Below are the code and all the weights of a small trained network. Each question names an input and a class and asks about switching units off, where a switched-off unit gives its printed mean instead of its output.

import numpy as np


def w(rows, s, z=0):
    codes = np.array(rows[::2]) - 128.0
    scale = np.full(codes.shape[1], s)
    scale[-1] = z or s
    return codes * scale


def norm(h):
    return h / np.sqrt((h * h).mean(-1, keepdims=True) + 1e-5)


def f(y):
    return np.maximum(y, 0)


def log_softmax(a):
    a = a - a.max(-1, keepdims=True)
    return a - np.log(np.exp(a).sum(-1, keepdims=True))


def net(x, mask):
    res = np.array(x, float).reshape(1, 3) / 4 @ E
    u = 0
    for l in range(2):
        y = f(norm(res) @ A[l][:, :-1].T + A[l][:, -1])
        res = res + np.where(mask[u : u + 12], y, B[l][:, -1]) @ B[l][:, :-1]
        u += 12
    return log_softmax(norm(res)[-1] @ U[:, :-1].T + U[:, -1])


A, B = {}, {}
E = w([
[129,81,185,131,111,232],'x0',
[33,153,149,80,254,219],'x1',
[111,123,46,102,75,159],'x2',
],0.0065)
A[0] = w([
[94,119,136,106,200,176,125],'0.n1',
[117,107,129,50,109,145,114],'0.n2',
[123,162,182,137,161,32,87],'0.n3',
[178,144,127,168,114,2,130],'0.n4',
[121,176,21,133,80,139,124],'0.n5',
[81,119,93,129,177,61,254],'0.n6',
[121,130,176,115,132,169,193],'0.n7',
[94,138,22,114,133,167,60],'0.n8',
[89,158,92,93,140,156,98],'0.n9',
[123,125,43,94,65,101,120],'0.n10',
[64,146,48,85,175,114,119],'0.n11',
[178,121,174,94,75,235,48],'0.n12',
],0.0083,0.0031)
B[0] = w([
[161,170,70,173,52,33,249],'0.n1',
[167,119,174,113,150,160,163],'0.n2',
[159,105,233,119,170,79,197],'0.n3',
[90,117,167,38,117,106,254],'0.n4',
[154,33,58,122,177,144,216],'0.n5',
[169,162,151,74,137,227,240],'0.n6',
[148,188,130,197,119,161,211],'0.n7',
[167,49,154,86,235,189,195],'0.n8',
[74,116,120,91,136,60,191],'0.n9',
[119,215,38,107,130,90,219],'0.n10',
[142,111,8,97,122,132,231],'0.n11',
[36,102,154,182,111,139,208],'0.n12',
],0.012,0.0057)
A[1] = w([
[110,83,167,133,125,65,144],'1.n1',
[84,127,194,157,79,247,81],'1.n2',
[93,182,40,59,54,107,238],'1.n3',
[65,108,153,221,105,136,92],'1.n4',
[101,169,145,104,179,187,207],'1.n5',
[80,66,129,244,98,153,122],'1.n6',
[122,75,141,87,152,109,130],'1.n7',
[103,47,79,66,80,147,82],'1.n8',
[169,179,54,145,147,209,6],'1.n9',
[216,105,179,148,182,148,95],'1.n10',
[135,160,41,162,133,189,175],'1.n11',
[126,108,149,120,148,149,83],'1.n12',
],0.011,0.0022)
B[1] = w([
[113,153,90,105,198,122,152],'1.n1',
[65,218,59,89,33,137,182],'1.n2',
[66,106,203,245,101,174,245],'1.n3',
[91,128,66,57,69,197,184],'1.n4',
[111,88,164,209,91,126,166],'1.n5',
[93,139,123,24,56,172,196],'1.n6',
[141,77,159,90,148,188,163],'1.n7',
[221,75,57,189,103,97,197],'1.n8',
[57,190,130,127,213,143,186],'1.n9',
[160,105,100,139,58,178,149],'1.n10',
[155,197,166,42,155,37,211],'1.n11',
[138,122,115,104,133,68,134],'1.n12',
],0.012,0.011)
U = w([
[72,171,88,73,43,184,185],'0',
[99,227,145,190,188,135,140],'1',
[207,163,169,203,108,159,47],'2',
[156,85,216,67,138,125,189],'3',
[140,21,89,237,62,111,112],'4',
[171,87,116,141,156,163,3],'5',
[148,89,9,129,216,131,171],'6',
],0.014,0.0042)

Each question gives the input, the list of numbers given to net, and the class t.
The units are the neurons (one row each of A and B). Each row of codes is followed by its name. A weight is (code - 128) times the scale printed after its matrix; where a second scale follows, it is the last column's (A, B and U).
mask holds one flag per neuron, layer by layer. A switched-off neuron (its flag False) gives its mean, the last column of its row in B, instead of its output. The means were averaged over made-up inputs and are rounded, as every weight is.
A unit's drop is (log p(t) with every unit on - log p(t) with that unit switched off) / (log p(t) with every unit on - log p(t) with every unit switched off).
The circuit of an input: a set's keep is (log p(t) with only the set's units on - log p(t) with every unit switched off) / (log p(t) with every unit on - log p(t) with every unit switched off). Starting from the 12 units with the biggest drops (on a tie, the unit counted first), units are removed one at a time, each time the one whose removal leaves the highest keep (on an exact tie, the one counted first), for as long as the keep stays at least 0.8.
units of the circuit, in order: the units of the circuit, biggest drop first
top k neurons: the k neurons with the biggest drops, biggest first
k most important neurons of layer l: the k neurons of layer l with the biggest drops, biggest first
drop when u is switched off: that unit's drop, to one decimal
input [-2,1,-3], class 3: units of the circuit, in order	0.n3
input [-5,-4,1], class 4: units of the circuit, in order	1.n3; 1.n6
input [-5,6,1], class 1: top 2 neurons	1.n3; 0.n5
input [-2,6,-7], class 1: 4 most important neurons of layer 0	0.n1; 0.n8; 0.n7; 0.n4
input [-1,-1,0], class 4: 2 most important neurons of layer 0	0.n10; 0.n8
input [0,6,4], class 1: 3 most important neurons of layer 0	0.n1; 0.n5; 0.n4
input [-3,-6,0], class 4: top 2 neurons	1.n11; 1.n3
input [-7,0,-1], class 3: top 2 neurons	0.n3; 0.n4
input [0,-3,4], class 4: top 2 neurons	1.n3; 0.n6
input [3,-6,7], class 4: drop when 1.n3 is switched off	0.2
input [-1,3,2], class 6: drop when 0.n8 is switched off	0.3
input [-2,-1,-7], class 3: drop when 1.n5 is switched off	0.0
input [2,2,-8], class 2: drop when 1.n6 is switched off	0.1
input [0,4,-4], class 1: top neuron	0.n4
